Here is a tiny trained network, its code and every weight. The questions are about switching its units off for an input and a class, where a switched-off unit gives its printed mean instead of its output.

import numpy as np


def w(rows, s, z=0):
    codes = np.array(rows[::2]) - 128.0
    scale = np.full(codes.shape[1], s)
    scale[-1] = z or s
    return codes * scale


def f(y):
    return np.maximum(y, 0)


def log_softmax(a):
    a = a - a.max(-1, keepdims=True)
    return a - np.log(np.exp(a).sum(-1, keepdims=True))


def net(x, mask):
    res = np.array(x, float).reshape(1, 8) / 4 @ E
    y = f(res @ A[0][:, :-1].T + A[0][:, -1])
    res = res + np.where(mask, y, B[0][:, -1]) @ B[0][:, :-1]
    return log_softmax(res[-1] @ U[:, :-1].T + U[:, -1])


A, B = {}, {}
E = w([
[58,130,233,159,94,77,71],'x0',
[125,121,124,134,122,135,126],'x1',
[123,131,131,131,127,143,133],'x2',
[126,132,129,131,129,136,129],'x3',
[73,167,85,6,86,169,67],'x4',
[227,203,136,163,3,120,127],'x5',
[124,128,131,125,124,129,136],'x6',
[126,138,125,136,135,135,124],'x7',
],0.015)
A[0] = w([
[106,27,160,199,235,94,203,215],'N0',
[113,49,141,183,220,111,171,214],'N1',
[157,178,99,70,8,141,71,24],'N2',
[24,115,144,56,156,132,73,155],'N3',
[167,131,28,102,146,114,191,254],'N4',
[222,116,117,190,107,130,190,239],'N5',
[49,133,220,174,91,94,51,137],'N6',
[182,143,186,243,111,104,158,135],'N7',
[94,95,26,47,161,155,130,225],'N8',
[108,114,231,178,82,85,93,151],'N9',
],0.011,0.0072)
B[0] = w([
[104,203,147,92,53,202,73,250],'N0',
[127,193,120,87,73,230,97,225],'N1',
[129,212,146,78,76,200,53,209],'N2',
[79,40,170,124,191,151,67,210],'N3',
[146,120,67,128,121,187,194,216],'N4',
[193,140,66,192,76,143,202,225],'N5',
[75,119,246,112,135,44,66,208],'N6',
[164,129,157,138,88,12,179,215],'N7',
[65,150,58,93,205,131,171,224],'N8',
[103,156,199,161,104,58,118,201],'N9',
],0.011,0.024)
U = w([
[149,167,68,105,102,182,139,235],'0',
[112,148,166,119,88,136,86,179],'1',
[219,91,92,200,112,126,204,78],'2',
[150,120,151,188,107,51,166,23],'3',
[96,82,64,109,229,139,161,208],'4',
[105,5,156,113,202,126,84,3],'5',
],0.014,0.0031)

Each question gives the input, the list of numbers given to net, and the class t.
The units are the neurons (one row each of A and B). Each row of codes is followed by its name. A weight is (code - 128) times the scale printed after its matrix; where a second scale follows, it is the last column's (A, B and U).
mask holds one flag per neuron, in row order. A switched-off neuron (its flag False) gives its mean, the last column of its row in B, instead of its output. The means were averaged over made-up inputs and are rounded, as every weight is.
A unit's drop is (log p(t) with every unit on - log p(t) with that unit switched off) / (log p(t) with every unit on - log p(t) with every unit switched off).
The circuit of an input: a set's keep is (log p(t) with only the set's units on - log p(t) with every unit switched off) / (log p(t) with every unit on - log p(t) with every unit switched off). Starting from all 10 units, units are removed one at a time, each time the one whose removal leaves the highest keep (on an exact tie, the one counted first), for as long as the keep stays at least 0.8.
units of the circuit, in order: the units of the circuit, biggest drop first
k most important neurons: the k neurons with the biggest drops, biggest first
drop when u is switched off: that unit's drop, to one decimal
input [6,6,7,-6,3,-6,1,-3], class 5: units of the circuit, in order => [N3]
input [-2,-4,-2,-7,1,-4,1,5], class 4: units of the circuit, in order => [N2; N8]
input [-4,2,8,-6,-4,1,7,6], class 2: units of the circuit, in order => [N2; N5]
input [-6,1,4,-6,0,3,-1,-7], class 2: units of the circuit, in order => [N0; N1]
input [0,7,-4,-1,0,6,-1,-8], class 2: 3 most important neurons => [N0; N1; N6]
input [0,7,6,-6,0,-3,0,-4], class 0: 2 most important neurons => [N6; N9]
input [0,2,-4,0,5,-5,0,-5], class 4: 2 most important neurons => [N8; N6]
input [0,7,3,-7,8,-8,6,-1], class 4: 2 most important neurons => [N8; N6]
input [0,-8,-1,0,-7,8,-4,-4], class 2: 2 most important neurons => [N5; N6]
input [8,-1,0,1,3,-7,8,0], class 5: drop when N3 is switched off => 0.6
input [-1,0,-1,0,-6,3,6,3], class 2: drop when N5 is switched off => 0.1
input [-3,0,2,3,-3,1,-4,-5], class 2: drop when N2 is switched off => 0.2
input [-3,8,-8,8,6,-7,-7,1], class 4: drop when N8 is switched off => 0.2
input [-1,-5,8,-2,-2,-4,-1,-8], class 0: most important neuron => [N6]
